Below is a small trained network, with its code and all its weights. Each question gives an input and a target symbol and asks what happens when units are switched off, that is, made to give their printed mean instead of their output.

import numpy as np


def w(rows, s, z=0):
    codes = np.array(rows[::2]) - 128.0
    scale = np.full(codes.shape[1], s)
    scale[-1] = z or s
    return codes * scale


def f(y):
    return np.maximum(y, 0)


def softmax(a):
    e = np.exp(a - a.max(-1, keepdims=True))
    return e / e.sum(-1, keepdims=True)


def log_softmax(a):
    a = a - a.max(-1, keepdims=True)
    return a - np.log(np.exp(a).sum(-1, keepdims=True))


def net(x, mask):
    ids = ['αγζηλω'.index(c) for c in x.split()]
    T = len(ids)
    res = E[ids] + P[:T]
    r = res
    for j in range(2):
        rows = slice(3 * j, 3 * j + 3)
        q, k, v = (r @ M[0][rows].T for M in (Q, K, V))
        z = softmax(np.where(np.tri(T) > 0, q @ k.T / 3**0.5, -1e9)) @ v
        o = O[0][rows]
        res = res + np.where(mask[j], z, o[:, -1]) @ o[:, :-1]
    y = f(res @ A[0][:, :-1].T + A[0][:, -1])
    res = res + np.where(mask[2:14], y, B[0][:, -1]) @ B[0][:, :-1]
    return log_softmax(res[-1] @ U[:, :-1].T + U[:, -1])


Q, K, V, O, A, B = {}, {}, {}, {}, {}, {}
E = w([
[64,159,247,149],'α',
[78,161,150,89],'γ',
[64,72,160,228],'ζ',
[107,21,85,91],'η',
[125,215,131,154],'λ',
[159,156,6,67],'ω',
],0.016)
P = w([
[11,162,164,79],'0',
[35,161,166,89],'1',
[64,163,171,92],'2',
[94,153,170,97],'3',
[121,145,170,96],'4',
[148,140,162,99],'5',
[170,133,153,102],'6',
[195,128,149,107],'7',
[222,127,143,116],'8',
[231,123,136,116],'9',
[218,111,136,117],'10',
],0.012)
Q[0] = w([
[105,197,157,7],'head 0',
[98,172,117,185],'head 0',
[99,130,119,109],'head 0',
[108,190,35,100],'head 1',
[178,122,94,47],'head 1',
[78,105,101,224],'head 1',
],0.013)
K[0] = w([
[250,100,108,181],'head 0',
[66,95,105,103],'head 0',
[129,123,125,127],'head 0',
[121,139,60,132],'head 1',
[158,146,122,145],'head 1',
[73,62,108,106],'head 1',
],0.02)
V[0] = w([
[122,244,205,209],'head 0',
[80,71,131,192],'head 0',
[90,114,65,137],'head 0',
[218,137,87,177],'head 1',
[191,144,107,136],'head 1',
[114,136,83,171],'head 1',
],0.011)
O[0] = w([
[2,83,106,174,104],'head 0',
[208,84,188,207,101],'head 0',
[155,86,166,70,142],'head 0',
[87,106,201,71,11],'head 1',
[20,60,118,106,71],'head 1',
[120,64,174,82,97],'head 1',
],0.0078,0.011)
A[0] = w([
[163,94,153,188,225],'neuron 0',
[87,161,151,160,180],'neuron 1',
[118,134,140,182,93],'neuron 2',
[58,127,131,136,151],'neuron 3',
[81,93,86,84,160],'neuron 4',
[145,73,34,153,110],'neuron 5',
[141,252,145,187,253],'neuron 6',
[93,192,140,117,46],'neuron 7',
[150,116,79,108,19],'neuron 8',
[141,149,179,121,23],'neuron 9',
[96,171,205,129,74],'neuron 10',
[114,64,151,136,161],'neuron 11',
],0.016,0.005)
B[0] = w([
[96,85,168,99,163],'neuron 0',
[151,93,137,136,158],'neuron 1',
[155,113,127,69,148],'neuron 2',
[181,176,158,168,151],'neuron 3',
[137,109,140,158,161],'neuron 4',
[154,159,177,92,159],'neuron 5',
[109,93,98,132,253],'neuron 6',
[84,148,174,54,158],'neuron 7',
[110,90,220,139,146],'neuron 8',
[133,157,164,124,143],'neuron 9',
[138,165,247,130,145],'neuron 10',
[124,157,68,67,135],'neuron 11',
],0.011,0.024)
U = w([
[142,83,116,142,72],'α',
[81,128,18,169,252],'γ',
[139,29,70,184,116],'ζ',
[254,135,82,179,194],'η',
[117,150,181,192,66],'λ',
[112,130,110,65,3],'ω',
],0.0092,0.0062)

Each question gives the input, a string of symbols that net reads in full, and the target symbol t.
The units are the heads (3 rows each of Q, K, V and O) and the neurons (one row each of A and B). Each row of codes is followed by its name. A weight is (code - 128) times the scale printed after its matrix; where a second scale follows, it is the last column's (O, A, B and U).
mask holds one flag per unit, heads first, then neurons. A switched-off unit (its flag False) gives its mean, the last column of its rows in O or B, instead of its output. The means were averaged over made-up inputs and are rounded, as every weight is.
A unit's drop is (log p(t) with every unit on - log p(t) with that unit switched off) / (log p(t) with every unit on - log p(t) with every unit switched off).
The circuit of an input: a set's keep is (log p(t) with only the set's units on - log p(t) with every unit switched off) / (log p(t) with every unit on - log p(t) with every unit switched off). Starting from the 12 units with the biggest drops (on a tie, the unit counted first), units are removed one at a time, each time the one whose removal leaves the highest keep (on an exact tie, the one counted first), for as long as the keep stays at least 0.8.
circuit, biggest first: the units of the circuit, biggest drop first
top k neurons: the k neurons with the biggest drops, biggest first
which heads matter: for each layer, one digit per head in row order, 1 if its drop is at least 0.15 and else 0, layers parted by /
drop of u: that unit's drop, to one decimal
input ζ α λ, target ζ: circuit, biggest first -> head 0; neuron 6; neuron 1
input γ α λ ζ ω γ, target ω: circuit, biggest first -> head 0; neuron 7
input ω γ γ ω γ η, target η: circuit, biggest first -> neuron 6; neuron 7
input η ζ γ γ η η γ ω α ω γ, target ω: circuit, biggest first -> head 0; head 1
input ω ω λ γ γ α γ λ γ γ, target λ: circuit, biggest first -> head 1; head 0; neuron 3; neuron 6
input γ α η, target η: top 2 neurons -> neuron 5; neuron 7
input λ α λ γ, target λ: circuit, biggest first -> head 0; neuron 3
input η η λ η η γ γ α γ, target γ: which heads matter -> 10
input η η γ γ γ, target γ: top 3 neurons -> neuron 6; neuron 5; neuron 3
input η α γ α η η α, target η: top 2 neurons -> neuron 7; neuron 8
input γ ζ ζ, target ζ: drop of neuron 1 -> 0.2
input λ γ γ ζ ζ λ, target ζ: drop of neuron 1 -> 0.1
input η η λ α η η γ ω ω, target ω: drop of head 0 -> 0.3
input γ ζ α ζ γ α λ, target γ: drop of neuron 10 -> 0.0
